Here is a tiny trained network, its code and every weight. The questions are about switching its units off for an input and a class, where a switched-off unit gives its printed mean instead of its output.

import numpy as np


def w(rows, s, z=0):
    codes = np.array(rows[::2]) - 128.0
    scale = np.full(codes.shape[1], s)
    scale[-1] = z or s
    return codes * scale


def f(y):
    return np.maximum(y, 0)


def log_softmax(a):
    a = a - a.max(-1, keepdims=True)
    return a - np.log(np.exp(a).sum(-1, keepdims=True))


def net(x, mask):
    res = np.array(x, float).reshape(1, 6) / 4 @ E
    y = f(res @ A[0][:, :-1].T + A[0][:, -1])
    res = res + np.where(mask, y, B[0][:, -1]) @ B[0][:, :-1]
    return log_softmax(res[-1] @ U[:, :-1].T + U[:, -1])


A, B = {}, {}
E = w([
[231,129,153,120,176,253,169,100],'x0',
[136,37,143,133,178,192,71,198],'x1',
[201,130,93,54,191,115,37,90],'x2',
[73,32,255,216,75,178,27,135],'x3',
[163,158,243,129,119,42,107,173],'x4',
[233,118,50,142,172,92,141,106],'x5',
],0.0089)
A[0] = w([
[140,151,118,156,77,111,235,118,122],'n1',
[181,82,124,193,150,118,73,137,109],'n2',
[134,86,154,135,129,94,92,249,116],'n3',
[71,139,120,166,164,151,79,52,110],'n4',
[184,152,119,134,175,102,177,165,9],'n5',
[200,37,171,99,148,121,77,130,144],'n6',
[202,102,156,141,152,208,154,146,133],'n7',
[96,146,115,68,132,49,95,108,93],'n8',
[90,97,135,137,161,120,132,212,90],'n9',
[182,107,202,105,135,75,197,211,64],'n10',
[81,68,66,135,170,188,89,131,113],'n11',
[106,113,132,86,60,105,73,121,126],'n12',
[126,106,48,76,161,163,128,154,138],'n13',
[96,161,71,109,145,58,199,114,89],'n14',
[189,119,94,84,176,186,175,142,92],'n15',
[174,156,113,114,130,72,168,97,255],'n16',
[209,136,147,81,157,171,147,87,127],'n17',
[115,89,113,142,95,158,69,102,155],'n18',
[119,116,112,148,107,173,163,40,200],'n19',
[126,111,149,186,164,193,169,135,64],'n20',
[206,169,129,71,181,169,141,91,154],'n21',
[167,64,126,173,165,107,104,116,130],'n22',
],0.011,0.0033)
B[0] = w([
[156,88,59,158,109,72,122,168,206],'n1',
[215,72,194,139,83,130,130,211,190],'n2',
[148,77,177,43,96,202,194,154,202],'n3',
[161,72,133,65,114,165,151,153,166],'n4',
[139,101,191,108,89,119,160,157,193],'n5',
[122,113,185,125,49,70,108,140,215],'n6',
[90,97,129,172,79,102,85,164,211],'n7',
[104,97,168,161,2,103,115,194,201],'n8',
[139,117,164,87,146,146,116,116,175],'n9',
[172,140,120,83,153,171,175,113,187],'n10',
[153,225,121,43,150,153,204,79,199],'n11',
[164,111,147,122,74,169,163,162,177],'n12',
[113,238,57,137,192,73,141,86,212],'n13',
[72,159,147,133,79,64,57,110,239],'n14',
[108,127,92,115,168,80,89,146,232],'n15',
[125,120,83,142,137,88,120,130,241],'n16',
[68,239,43,202,151,56,108,128,223],'n17',
[172,92,159,83,160,196,169,114,186],'n18',
[201,85,221,66,75,181,153,121,192],'n19',
[159,111,202,172,78,186,147,169,179],'n20',
[54,203,32,149,94,76,62,124,251],'n21',
[125,66,179,114,52,149,149,152,181],'n22',
],0.0083,0.013)
U = w([
[126,132,116,43,198,154,158,65,88],'0',
[83,155,89,193,119,22,70,154,50],'1',
[108,2,215,116,69,160,114,219,248],'2',
],0.0099,0.0012)

Each question gives the input, the list of numbers given to net, and the class t.
The units are the neurons (one row each of A and B). Each row of codes is followed by its name. A weight is (code - 128) times the scale printed after its matrix; where a second scale follows, it is the last column's (A, B and U).
mask holds one flag per neuron, in row order. A switched-off neuron (its flag False) gives its mean, the last column of its row in B, instead of its output. The means were averaged over made-up inputs and are rounded, as every weight is.
A unit's drop is (log p(t) with every unit on - log p(t) with that unit switched off) / (log p(t) with every unit on - log p(t) with every unit switched off).
The circuit of an input: a set's keep is (log p(t) with only the set's units on - log p(t) with every unit switched off) / (log p(t) with every unit on - log p(t) with every unit switched off). Starting from the 12 units with the biggest drops (on a tie, the unit counted first), units are removed one at a time, each time the one whose removal leaves the highest keep (on an exact tie, the one counted first), for as long as the keep stays at least 0.8.
circuit, biggest first: the units of the circuit, biggest drop first
top k neurons: the k neurons with the biggest drops, biggest first
drop when u is switched off: that unit's drop, to one decimal
input [0,6,2,-3,5,0], class 2: circuit, biggest first -> (n3)
input [-1,4,7,0,-2,-2], class 0: circuit, biggest first -> (n11; n14)
input [-1,6,6,3,-7,6], class 0: top 3 neurons -> (n11; n13; n18)
input [6,-6,2,1,-6,-6], class 0: top 2 neurons -> (n19; n8)
input [2,2,-2,-2,-7,3], class 0: top 2 neurons -> (n11; n19)
input [-3,0,-3,-1,-7,-8], class 0: top 2 neurons -> (n11; n8)
input [6,8,2,1,0,3], class 1: top 3 neurons -> (n17; n21; n13)
input [1,-5,1,-2,8,-7], class 2: drop when n17 is switched off -> 1.0
input [-3,-6,-4,4,8,8], class 2: drop when n13 is switched off -> 0.1
input [-6,-4,-3,-1,7,0], class 2: drop when n17 is switched off -> 0.5
input [-3,-7,2,2,2,-3], class 2: drop when n21 is switched off -> 0.8
